X =
[[132 132 137 132 136 133 128 134]
 [137 128 120 137 132 140 134 122]
 [134 129 115 128 120 138 125 124]
 [129 134 145 132 141 128 126 140]
 [129 137 149 133 140 127 124 144]
 [129 133 153 127 141 131 128 143]
 [128 127 144 129 143 130 133 133]
 [127 127 127 130 131 125 127 127]
 [127 132 138 123 121 128 130 136]
 [128 125 131 124 124 131 136 126]
 [127 130 120 129 119 124 125 127]]
Indices start at 1.
The top-right entry: 134
Give the top entry of the column that holds the smallest entry.
Answer: 137
The top-left entry is 132
The entry in the bottom-right corner -> 127
The entry at row 3, column 1 is 134
Give the bottom entry of the column that holds the smallest entry.
Answer: 120
The entry at row 1, column 2 is 132
The entry just right of the largest entry is 127
The entry in row 3 and column 3 -> 115
The entry in row 2 and column 1: 137
Give the bottom-left entry.
Answer: 127
Give the entry directly below the largest entry.
Answer: 144
The entry directly below the smallest entry is 145
Give the entry just left of 145.
Answer: 134
The entry directly above 121 is 131
The entry in row 3 and column 2: 129
The entry just right of the smallest entry -> 128

array([[153, 131, 133, 138, 129, 131, 129, 129, 130, 130, 139],
       [157, 130, 135, 142, 130, 133, 127, 128, 129, 136, 134],
       [134, 138, 133, 131, 132, 138, 130, 137, 133, 131, 144],
       [149, 132, 135, 134, 132, 136, 129, 130, 131, 131, 140],
       [139, 137, 134, 128, 130, 138, 127, 135, 131, 130, 143],
       [157, 127, 134, 141, 127, 133, 127, 127, 128, 132, 133],
       [158, 128, 135, 138, 129, 130, 129, 130, 129, 133, 134],
       [157, 128, 133, 143, 128, 131, 130, 130, 127, 136, 138],
       [157, 130, 135, 139, 130, 131, 127, 127, 130, 132, 136],
       [157, 129, 135, 139, 128, 132, 128, 130, 128, 132, 134],
       [150, 131, 136, 133, 133, 137, 129, 131, 130, 131, 139],
       [152, 132, 136, 135, 130, 134, 128, 129, 129, 133, 137],
       [155, 131, 136, 136, 131, 134, 127, 127, 133, 131, 138],
       [151, 133, 135, 133, 128, 134, 130, 131, 132, 131, 141],
       [153, 129, 132, 149, 130, 127, 130, 127, 129, 141, 129],
       [155, 131, 137, 140, 129, 134, 129, 129, 129, 130, 136]])
Counting starts at 1.
Give the bottom entry of the column that holds the largest entry.
A: 155
Give the entry at row 3, column 1.
A: 134
Give the top-right entry.
A: 139
The entry at row 2, column 1 -> 157
The entry at row 1, column 2 -> 131
The entry in row 1 and column 1 is 153
The entry just right of the largest entry is 128
The entry in row 1 and column 3 -> 133
Give the entry in the bottom-right corner.
A: 136
The entry just right of 150 -> 131
The entry at row 3, column 3 is 133
The entry directly below the largest entry -> 157
Give the entry directly above the largest entry.
A: 157

arr =
[[123 136 124 104 129 126]
 [133 132 120 119 123 116]
 [126 123 134 124 122 114]
 [119 143 113 121 118 132]
 [115 129 130 126 111 112]
 [121 125 134 105 135 128]
 [121 119 137 121 134 128]
 [130 125 130 123 122 115]]
Rows and columns are numbered from 1.
The entry directly below 112: 128
The entry in row 1 and column 2 -> 136
The entry at row 3, column 1: 126
Which number is the entry at row 2, column 1?
Answer: 133
Which number is the top-left entry?
Answer: 123
The bottom entry of the column that holds the largest entry is 125
Which number is the entry in the top-right corner?
Answer: 126
Which number is the entry in row 2 and column 3?
Answer: 120
Which number is the entry just right of 113?
Answer: 121
The entry directly below 114: 132
Which number is the entry in row 1 and column 3?
Answer: 124
Which number is the bottom-left entry?
Answer: 130
Which number is the entry directly below 105?
Answer: 121
The entry just right of the smallest entry is 129
Which number is the entry in the bottom-right corner?
Answer: 115

Read these off the array that follows. Indices start at 1.
1) Give the bottom-left entry.
2) Give the entry in row 1 and column 2.
3) Give the entry just right of the smallest entry.
4) Give the entry in row 1 and column 1.
5) Give the top-right entry.
6) Give the top entry of the column that holds the smallest entry.
7) Give the entry just left of the largest entry.
8) Give the entry at row 2, column 3.
145  130  135  136  124  142  128  116  123  142  130  135  137  129  139
125  141  131  122  135  125  123  125  128  118  132  129  125  124  124
130  135  138  124  130  128  122  127  127  122  122  130  123  129  127
132  133  126  122  136  122  128  123  128  121  136  127  129  129  127
124  127  139  121  124  125  127  133  128  132  126  134  119  122  126
118  127  132  128  128  137  120  132  125  127  128  139  115  127  131
133  132  130  135  135  127  120  125  122  135  130  136  123  129  133
148  137  110  130  136  123  113  131  127  120  124  126  126  140  132
129  137  122  129  132  132  122  131  122  122  126  129  124  127  133
129  125  138  137  129  136  123  121  127  138  124  134  132  130  131
147  123  126  136  127  135  114  126  127  140  127  140  122  141  137
150  123  141  135  118  143  127  117  125  152  132  144  133  130  142
140  139  116  131  132  131  117  129  126  121  125  128  127  134  133
147  137  123  123  126  135  120  127  123  130  131  134  124  130  139
126  128  136  120  129  116  125  137  129  129  119  130  122  120  124
129  133  125  132  139  125  118  125  125  118  128  128  122  137  127
1) 129
2) 130
3) 130
4) 145
5) 139
6) 135
7) 125
8) 131

Questions about the row below.
1) Find the entry just left of the largest entry.
2) Find the 2nd entry from the left.
3) Find the 3rd largest entry.
[117 123 126 134 149 125 118 120]
1) 134
2) 123
3) 126

M =
array([[116, 131, 152, 152, 130, 140, 145, 111, 135, 117, 142, 140, 104,
        125],
       [136, 127, 136, 151, 106, 124, 106, 146, 146, 151, 124, 149, 151,
        147],
       [137, 112, 146, 150, 136, 144, 116, 111, 136, 147, 146, 142, 105,
        125],
       [111, 144, 149, 130, 145, 140, 152, 121, 133, 128, 140, 131, 133,
        145],
       [135, 131, 148, 149, 125, 120, 113, 110, 144, 123, 108, 144, 142,
        134],
       [109, 107, 151, 106, 118, 123, 146, 119, 125, 112, 133, 120, 126,
        125],
       [112, 151, 131, 110, 124, 117, 128, 150, 145, 127, 128, 128, 145,
        150],
       [107, 139, 148, 133, 141, 137, 109, 149, 109, 114, 142, 106, 122,
        143],
       [130, 152, 112, 141, 129, 107, 144, 146, 133, 148, 133, 138, 112,
        135]])
The second smallest entry -> 105
The first entry in reading order is 116
Give the smallest entry.
104
The third entry in reading order: 152

[[116 121 133 125 129 127 144 129 133 119 144 127 126 128 127 126]
 [128 122 131 130 124 116 127 126 129 131 100 115 126 123 129 132]
 [117 141 130 118 130 114 125 129 124 123 128 130 140 130 125 125]
 [140 139 125 119 122 129 125 126 140 140 126 119 122 127 136 128]]
Counting starts at 1.
Which number is the entry in the top-right corner?
A: 126
The entry in the bottom-right corner: 128
Which number is the smallest entry?
A: 100
The entry just right of the smallest entry is 115
Which number is the entry in row 2 and column 2?
A: 122
Which number is the entry in the bottom-left corner?
A: 140
Which number is the entry in row 1 and column 1?
A: 116
Which number is the entry at row 1, column 2?
A: 121
The entry in row 1 and column 3 -> 133
The top entry of the column that holds the smallest entry is 144
The entry at row 2, column 3 is 131
The entry in row 2 and column 1: 128
Which number is the entry at row 3, column 1?
A: 117

data =
149  118  139  146  134
116  140  129  117  125
138  132  152  135  129
147  119  136  148  132
139  122  132  134  133
Indices start at 1.
Read off the entry in row 2 and column 1.
Answer: 116
Read off the entry directly below 116.
Answer: 138
The entry at row 1, column 1 is 149
Read off the entry in the top-right corner.
Answer: 134
Read off the entry directly below 148.
Answer: 134
Read off the entry just left of 122.
Answer: 139
Read off the entry directly below 138.
Answer: 147

Read these off the table that follows. Counting starts at 1.
1) Which number is the entry in row 1 and column 1?
2) Which number is the top-right entry?
3) Which number is the entry at row 2, column 2?
[[132 101 138 113]
 [122 148 151 154]]
1) 132
2) 113
3) 148

Questions about the row below.
1) What is the second entry from the right?
2) What is the 3rd entry from the right?
3) What is the second entry from the left?
4) What is the entry just right of the largest entry?
5) What is the 1st entry from the left?
[130, 115, 128, 134, 127, 133, 156, 131, 115, 139, 111, 126]
1) 111
2) 139
3) 115
4) 131
5) 130
